Here is a tiny trained network, its code and every weight. The questions are about switching its units off for an input and a class, where a switched-off unit gives its printed mean instead of its output.

import numpy as np


def w(rows, s, z=0):
    codes = np.array(rows[::2]) - 128.0
    scale = np.full(codes.shape[1], s)
    scale[-1] = z or s
    return codes * scale


def f(y):
    return np.maximum(y, 0)


def log_softmax(a):
    a = a - a.max(-1, keepdims=True)
    return a - np.log(np.exp(a).sum(-1, keepdims=True))


def net(x, mask):
    res = np.array(x, float).reshape(1, 5) / 4 @ E
    y = f(res @ A[0][:, :-1].T + A[0][:, -1])
    res = res + np.where(mask, y, B[0][:, -1]) @ B[0][:, :-1]
    return log_softmax(res[-1] @ U[:, :-1].T + U[:, -1])


A, B = {}, {}
E = w([
[119,203,50,68,160,126,228],'x0',
[100,86,113,138,145,106,151],'x1',
[108,167,137,205,111,3,100],'x2',
[211,96,68,231,76,128,184],'x3',
[126,134,131,126,117,133,129],'x4',
],0.015)
A[0] = w([
[125,90,148,16,170,186,84,249],'n0',
[62,162,155,123,150,93,76,201],'n1',
[185,137,118,126,174,105,202,101],'n2',
[97,110,144,141,125,145,63,175],'n3',
[107,162,118,89,128,99,134,94],'n4',
[130,191,67,96,105,49,114,124],'n5',
[167,159,127,167,122,67,137,63],'n6',
[54,114,171,157,114,93,42,212],'n7',
[113,101,117,99,102,77,154,152],'n8',
[96,208,57,130,158,141,161,151],'n9',
[141,55,162,162,82,143,95,204],'n10',
[102,100,150,74,124,200,128,218],'n11',
[68,164,98,137,144,84,118,114],'n12',
[220,140,92,180,71,32,150,2],'n13',
[216,63,119,166,108,180,67,223],'n14',
[162,101,84,78,126,122,163,101],'n15',
[123,177,140,134,106,155,127,101],'n16',
[128,41,146,144,147,164,120,202],'n17',
[45,210,105,104,140,100,134,164],'n18',
[105,126,131,96,180,184,111,166],'n19',
[85,88,155,42,158,172,122,192],'n20',
[82,129,192,164,116,90,68,169],'n21',
[181,148,65,102,105,175,194,102],'n22',
[139,159,30,126,165,155,114,95],'n23',
[168,131,47,136,158,201,191,114],'n24',
[211,50,80,140,104,248,178,156],'n25',
[136,141,149,124,94,138,90,109],'n26',
[161,123,132,135,103,191,110,135],'n27',
],0.013,0.0056)
B[0] = w([
[120,179,141,224,124,179,154,233],'n0',
[142,164,201,53,93,102,77,196],'n1',
[138,179,132,87,98,114,107,181],'n2',
[95,144,165,121,88,105,90,173],'n3',
[146,129,133,94,238,113,123,162],'n4',
[171,149,151,54,220,181,146,189],'n5',
[151,163,127,181,146,195,167,183],'n6',
[122,189,198,90,43,141,68,212],'n7',
[176,177,124,122,105,168,124,153],'n8',
[180,140,108,59,145,88,129,202],'n9',
[96,100,175,185,127,140,93,204],'n10',
[103,146,110,214,113,207,131,201],'n11',
[164,128,171,105,171,120,122,174],'n12',
[135,195,133,217,107,245,208,231],'n13',
[83,38,133,187,98,151,109,224],'n14',
[133,182,112,103,94,91,113,170],'n15',
[159,99,126,133,149,111,132,140],'n16',
[71,113,174,161,108,134,108,183],'n17',
[246,148,145,53,201,111,147,202],'n18',
[141,185,91,201,124,138,160,184],'n19',
[169,171,105,193,125,189,199,212],'n20',
[163,168,177,131,41,114,97,201],'n21',
[111,176,81,120,132,51,115,211],'n22',
[184,174,120,101,98,82,104,172],'n23',
[127,176,71,142,86,32,98,220],'n24',
[51,97,114,128,66,2,97,251],'n25',
[104,92,112,106,90,117,94,151],'n26',
[101,63,108,121,87,113,124,170],'n27',
],0.0087,0.023)
U = w([
[80,119,173,170,116,233,140,253],'0',
[111,169,147,65,69,78,84,162],'1',
[161,183,55,135,172,162,220,120],'2',
[152,120,175,40,224,141,127,36],'3',
[34,6,116,137,124,117,107,38],'4',
],0.012,0.002)

Each question gives the input, the list of numbers given to net, and the class t.
The units are the neurons (one row each of A and B). Each row of codes is followed by its name. A weight is (code - 128) times the scale printed after its matrix; where a second scale follows, it is the last column's (A, B and U).
mask holds one flag per neuron, in row order. A switched-off neuron (its flag False) gives its mean, the last column of its row in B, instead of its output. The means were averaged over made-up inputs and are rounded, as every weight is.
A unit's drop is (log p(t) with every unit on - log p(t) with that unit switched off) / (log p(t) with every unit on - log p(t) with every unit switched off).
The circuit of an input: a set's keep is (log p(t) with only the set's units on - log p(t) with every unit switched off) / (log p(t) with every unit on - log p(t) with every unit switched off). Starting from the 12 units with the biggest drops (on a tie, the unit counted first), units are removed one at a time, each time the one whose removal leaves the highest keep (on an exact tie, the one counted first), for as long as the keep stays at least 0.8.
circuit, biggest first: the units of the circuit, biggest drop first
most important unit: the unit with the biggest drop
top k neurons: the k neurons with the biggest drops, biggest first
drop when u is switched off: that unit's drop, to one decimal
input [2,-5,8,2,5], class 2: circuit, biggest first : [n13]
input [6,-5,-3,1,2], class 1: top 3 neurons : [n13 n24 n25]
input [3,-2,-6,1,0], class 1: top 4 neurons : [n25 n13 n24 n6]
input [4,8,-8,1,5], class 1: top 3 neurons : [n25 n13 n24]
input [1,-5,-6,3,-2], class 1: top 2 neurons : [n24 n22]
input [1,1,0,-8,-7], class 2: top 3 neurons : [n20 n18 n0]
input [2,-4,0,-6,-1], class 2: top 2 neurons : [n20 n0]
input [4,2,0,6,-1], class 1: top 2 neurons : [n25 n20]
input [-5,-6,-4,1,3], class 4: top 2 neurons : [n13 n25]
input [2,-8,7,1,-3], class 2: top 2 neurons : [n13 n6]
input [-5,-7,0,1,4], class 4: drop when n20 is switched off : 0.1
input [0,6,-6,7,8], class 4: drop when n14 is switched off : 0.2
input [1,1,2,-4,8], class 3: drop when n25 is switched off : 0.2
input [8,-5,-1,7,3], class 1: most important unit : n25
